Each row is followed by its class.
[ -2 -23   6   2   2  -9  30  18   1  -8  -2 -12   6   8  10   2   5  15
   0   5  10 -11  -8   0   0  -7   5   2 -15  -4   7   3  -5   3 -41] : Tazen
[ 13   2  24  20   0   2  37 -17  18 -15  18   0 -22  -8  17  -5  -2   3
 -28 -21   8  -2  -3   6  13  -2  -8 -24  15   2  -3 -18   6   8  18] : nez
[ 40  14 -37  -5   1   6 -43  -3  -4  -1   8  29  34 -39 -19  25  36 -42
 -37  22  15   5   6  -7  -2   0 -25  -2  10   7  30   7  -4   8  29] : Lis
[ -8  14  -4  13 -30 -18  27  -9  18 -13  -8   8  10  29   5 -16  17  -2
  12   3   5  35  -2 -10  -5 -10 -16   3  11  25  17  20 -12   4 -20] : Tazen
[-11  -7   1 -16 -22 -23  24   7  -3   0 -24   3   5  12  -8   9  -4 -19
  30 -11   3   3   1  34  -4   7 -33  18  -8  20   1  11 -26  13 -16] : nez
[-13  -9  11   4 -10   1  20 -26  11  -1 -32  22   0  11  -8  62  11 -21
 -16  43  10 -36  14  40  38  14  17  20  44  -4  -1   5  -4   7  -5] : lep
[  7  -3  10 -22 -43 -33   1 -13  14  -4  -2  23 -22 -33  -2   6  -4 -37
   8 -19  11 -39   2 -16  -5  17 -16  13  43  30  41  -2  -8 -28  34] : Lis
[ 14 -17 -11   1  13   4  39   2  15 -13  12   9  -9 -17   3  -1  -6  -9
   9   4  30  -3  19   8   6   2   3  -3   8   4  24   1 -22 -11  -1] : lep
[ 22  -4  21  12   9   5   1 -26   7  18   4  -8  12 -26 -16  29 -10   3
  12  -2  28 -24   9  23  19 -11 -12  23   6  -8 -19  -2  14  -1  25] : lep
[ -1   3   7   2  25   3 -13  -8 -12   7 -16   0  -5 -13   4  25  29 -23
 -30  39 -20 -12  13   5  18   5  12 -28   7 -15   1 -10  11  -7  -7] : kani
[ -4 -18 -21   2  -4 -53  -2  15  24 -10  15 -38 -22  21   5 -21   4   8
   5 -26  -7  -3 -17  23 -16   0  -4  -3   0  12 -11  12  22  -2 -18] : sava
[ 29  -1 -10  14 -21 -25  28 -30   1  -8  16 -39  10 -14 -14  -9   7 -12
   3 -28  -1   9 -14   8 -11 -16 -11 -26  32  32  -2  11  -8  -1  16] : nez
[ 23   9  23  -8  15  -2 -19 -11  -8  -5  -9 -25   9 -43 -16  20 -21   6
 -26  11 -18 -31  -1 -19   6 -21 -20  14  36 -12 -24 -11  14   5  51] : kani
[  57   17 -114  -22  -18   -1   -4   58   13  -31    5   -7   23   14
   38  -49   21   12  -35  -25  -38   -9   -9  -33  -13    0  -23    9
   -4  -13  -16  -29   -4   17  -18] : sava
[  8 -32 -11   1  33  12 -10  40   3  -9  16 -35   1 -23 -24  20   2   3
  -5  -2  21 -15  10   1  -6  -8   8  11  -7  -2  -4   8  12  -8  15] : kani
[-46 -18  96  16  34 -39  35 -32  17  -9  -2  16 -29  15  14  15 -17 -12
  13   4   2   5 -10  -3 -10  11  56 -14 -31  -4  30  16 -24  -3 -14] : Tazen
[ 17 -15  47  -3 -31  -9  24 -51  -2  16  -9  12  25   1 -37  17  26 -33
  33  16 -18  18  -2  26   4 -14  16 -49 -31  32   6  49 -12 -23  -2] : kadu
[ 16 -34  67  -9  -9 -18 -44  15   5 -19  -7 -14  -6  -1 -36   9  -7 -22
 -14 -24  14  -5  -3   7  -5   7 -56  32  24  53  -8  18  43   4  74] : kani
[ 23 -31  58  11  -5 -50  21 -56   8  19  22 -10 -27   6   8   4   4 -35
 -29  -7   7  31  -8  -5   9   2  11 -35  24   8  26 -26  19   3  26] : kani
[  5   4 -12 -14   9   7  -5   4  -7 -13   8   4   3 -42  -4  29   5  -8
  -1  10   2 -57  10  22  10   4   6  -4  20 -14  -2  11   0 -15 -11] : mogik
[ 21 -36 -21 -18   5  -3  18  43  34 -33  18  27 -20   8  34 -17  26   1
 -15 -39 -15 -41  -1  -5   5  24  14 -18 -39  -7   3 -11   1  -5 -38] : kadu
[  9   9   5  -5  31 -12 -65  21   4   4 -27   4   0  -2  -6  13  37 -26
 -21  15  -9 -31  -8 -11 -13  32 -30  17  20  31   6   9  23  16  41] : Lis
[ 15  16   5  -5   5 -10  -6 -46  -4  -9   0  -2  17 -17  24 -24   2 -20
  -4  10 -23  27   5  54  32  -2  20 -44  26 -22  17   9 -12   2 -48] : mogik
[-12  -6 -27   8 -13 -18  -8   6  -5 -16   0 -12 -13   1 -20  19  -2 -15
 -29  -4   9 -29   6   1  -4   0 -13  14  17  15 -16  12  27  -2  12] : sava
[-12   4 -16  10   2  20  12   5  -7 -10   6   2  21 -11 -16  24  30 -20
   3  -4  13 -10  16 -11   8  -5 -18  -6   1  23   8   7   8 -11  -1] : sava
[  6  37  -6  -3  -8   3   8 -25 -16  38  16 -22   9 -27  26 -35  -8  -5
  42 -36  31  41  16 -39 -18 -18 -23   0  12  -6  18 -45  18  -1  -8] : Tazen
[ 30  -7 -16 -38 -41  12  30  44  32   7 -39 -20   0  24  22 -21   6  10
  43  -5 -13 -67  21  37  29  14 -47  17 -17   6 -16  -8  23 -29  -7] : sava
[ 50  11 -69   0  18  23 -35  20  -2 -15  15 -14   8 -18 -21 -43  -1  20
 -28 -11   0  16  22   5   2   4 -44 -28  -8   5 -20 -11  12  -3  26] : kani
[-23  22 -28  19 -24  30 -26 -29 -32 -16 -27   5  47   4 -50  -2 -22  -8
  21  43  28  70  26  -5   3 -19 -16   0   8  35  33  68 -23 -27   8] : Lis
[ 64 -40 -19  -6  15  11  -1   4 -32  11  23   9  13 -24  -6  27 -17  20
 -29  25  43 -24   0 -15  15   8 -34   5  19  -9  16 -31   6   1  24] : lep
[ 30 -27   2 -28 -39  -1  10 -31 -36  62 -26  -1  30  -6 -24  15 -17   8
  25  29   4 -23  -5 -21  25 -17 -20  15   1   8  -4  -1  10  -6 -28] : kadu
[ 65 -10 -33 -36 -19  25  16  42   6  13  -1  30  19 -18  20  28  28 -19
   5   6  28 -70   3 -17   0  18 -22  28 -19   8  10 -17   9 -15  -2] : nez
[ -5   6   2  -6  -9 -39 -14 -33  -3  13  14 -12 -17  -2 -10  35  17 -27
 -11  27   4 -16  12  10   1   7 -26 -31  35  -5  14  -1  21  -3  26] : mogik
[-31  15 -11   0 -16   7  18  29  11  -9  -5  -3 -19  12   0   2  -5  29
  10  -7   6 -21   5  17  -1  -8 -26  25   3  -7 -39  10  17  11 -13] : mogik
[-21  30  -5 -46 -57  22 -50  29   2   4 -58  50  10   0 -22  26   8  -1
 -20  33 -10 -61   4  14  10  16 -23  53  21  21 -33  12  28   3 -16] : Tazen
[ 66 -25  24  19  11 -14  -8 -23 -10  20  22 -19  32  -4  -4  21  -2   7
  15   3  26   1  -8   5   3  -2 -12  -4 -17 -14  22  -3   6 -13  33] : Tazen
[ 58 -37  20   9 -20  -8  26  11   1  15   5 -11  -1  -3  -1 -13  13 -11
 -15  -9   2  -4 -17  36   1  -2  28 -12 -18  -1   2  -3  -3  -2   2] : Tazen
[-32   4  12 -47 -59 -15 -35  23  -3   5 -37  70  32  18 -29  15  11 -11
  18   8 -11  39 -25  10  -7  -4 -27  69  -3  46 -10  33 -14  24 -46] : kani
[ -1   1  11  -7  20  -8  -4  -9 -19 -15  -1 -16  11 -21  -6  30   0 -13
 -32   6  -5 -28  -5  -5  -1  -3 -17  -3  29   3 -12 -10  22  19  15] : sava
[ 57   7 -22  21  28  18   3 -26   6  -6  20  19  28  -8 -29  -8  -2  -8
 -11 -22  26  17 -18  39 -25  12  46   0 -14  31 -36  30  14  21  11] : sava
[-32   4  38  -2  27   9 -19  14 -24  10  11 -20  -7   9  21   5 -17  11
  22  -2  -9  42   2 -11 -12   3  21  -9   4 -35  17 -21  -3   4  21] : mogik
[  3 -11  46  18  14 -43  22 -10  14  -4  -2 -11 -33   8   7  43  11 -19
 -21  61  -9 -20  -6  31   5 -12   3 -11  27 -24   9  32   3   4  28] : mogik
[-24  -9  23   4  -4  18  64 -17   0  28 -12  23 -21  -3 -11   3 -28  20
  22   9  34  -2  15  18  20  -4   0   9  -8   2 -12 -11 -14   2 -19] : lep
[-22  -7 -19 -28   7   0 -14  45  18 -22  -3   4   1  18  25   4  19  -4
  18 -22  -6  22   0  28 -18  10   7  17   3  -9  -7   1  15  29 -43] : kadu
[ 34 -15   3  -4  28 -20  -9 -18  -7 -21  32 -16  31 -10   8  34 -20  37
  17  -2  12  -3  -7 -12   0  -2 -26  -4   2 -23   8 -11   3 -12  14] : kani
[-19   1  47   4  15  -8  14   5  17   4  -7  -4 -14   5   6  10  20 -15
  10 -11 -38  11  -8 -11 -16 -11  25 -10 -15  -9 -11   3  -5  17  21] : kadu
[-20  -7 -12  21 -26 -22  40 -14  13  -3   2   9 -42   9   2   5 -14  -6
 -18  -7  -1 -32  10  -6  20   4  14   0  14  -2   2  -8  -2 -21   3] : sava
[ 24 -26 -88   2  39  39  10  14   6 -30  38   5  53 -23 -37  18   5  17
 -14 -38  45 -18  17   0   8  14   8   5 -25   5  -8 -11 -28  21 -24] : lep
[ 19 -19   8  -2 -15  -9 -19   7  24 -25  15 -22 -13 -36 -36  -8   0 -25
 -56 -22  -5 -41  -2   6   4 -12   1 -19  -3  28 -10  22  10 -10  37] : nez
[  1  32  18 -34 -19 -18 -34 -22 -43   1 -49  -2   4 -23  -2 -26 -32  -3
  -3  32 -47  -4 -14  -1 -22   3  -7 -21  21  10  -6  15  -9 -12  10] : Lis
[  8 -17  14  13   1 -41  37 -26  29  17  21  10 -13   5  -4  -1  13   5
  12 -10   2 -28 -25 -16   5  -2  13  -8 -12  28   7  13  -2 -14 -14] : sava
[ 22  -4 -22 -44 -15   5 -15   5 -17  -7   6 -11  13 -51   9   0  -6 -18
 -31 -10  -5 -49   7 -21  -8   4  13 -28 -17 -23  10 -28   8 -21  -8] : Lis
[  7 -28  18  10  19   2  24 -12  -2  12   1 -40  -9 -20 -14  27 -13 -16
  10 -15  12 -21  19   1  12  -8   1   5  30 -12   1 -14  10  10  36] : kadu
[ 16   2 -30   2   8 -10   5   1  13  -7   5   6 -15  -9  -9 -14  21  14
 -22   7  -9 -17   4  18  11   4 -24 -31  -6  10 -20   1   9  -7 -18] : kani
[ 50   2  12  34  19  44  18  -9   3  11 -31  37  20  20  15 -15  21  -7
 -17  27  23  11   6  55  31  16  21   6 -28   0 -11  16  12  16 -35] : Tazen
[ 13 -12  17  17  12 -22  18 -15  12 -14  -4  -4 -17  -2 -16   7  21  -8
 -32  16  -2 -31  -3  41   3  12   4 -38   1  13  -7  18   4   2  -2] : Tazen
[ 18  -5   1 -16   5  28   7  35  31 -15  -2   9   3  -8   8 -14   1   1
 -26 -10  14 -21   3 -10   0   8  19  18   2   3   5 -12   5  15   1] : Tazen
[-39  20   3  23 -13 -24  13  13 -11 -16 -25 -26 -43  13  15  23 -11  -9
 -19  12 -26  -9   4  16 -17 -13   4   7   8 -29 -31   6   2   2  18] : nez
[-55 -14   0   9   1  11  17 -12 -22 -14 -21   1  26  64 -14  63   4  17
  40  52  19  24  14  -5  -1  19  19  -8  -6  11  18  29 -17 -24 -19] : lep
[ 14  -6 -42  -7   1 -19  -8  26  20 -15  -8  -3 -19  -2   5   2  -2 -27
 -35  -3   0 -18  14   8  -8  18  -2  10   6 -22  15 -13 -13  14  32] : Lis
[-25 -33 -12  10  -4 -16 -12  11 -17 -14  19  17   8  21 -27   3  -1  19
  -4  -8  11  53 -17 -26  -8 -13 -23   9   1  27  14  25 -11  23 -24] : kadu
[ 19 -17 -24 -10  -5  -8  13  15  18 -13  29   1  14  -2   8  15   3 -18
   2 -28  21 -13   5 -24  -7   0   5  15 -20  -5  19 -11   4  -9   9] : sava
[  0 -11 -28   9 -37 -11  40  33  11 -18 -12  12  -7  27   9  -7  30 -21
  14  -3   4  13   6  10  -7   8   0   8   7  18  30  11 -30 -10 -21] : Tazen
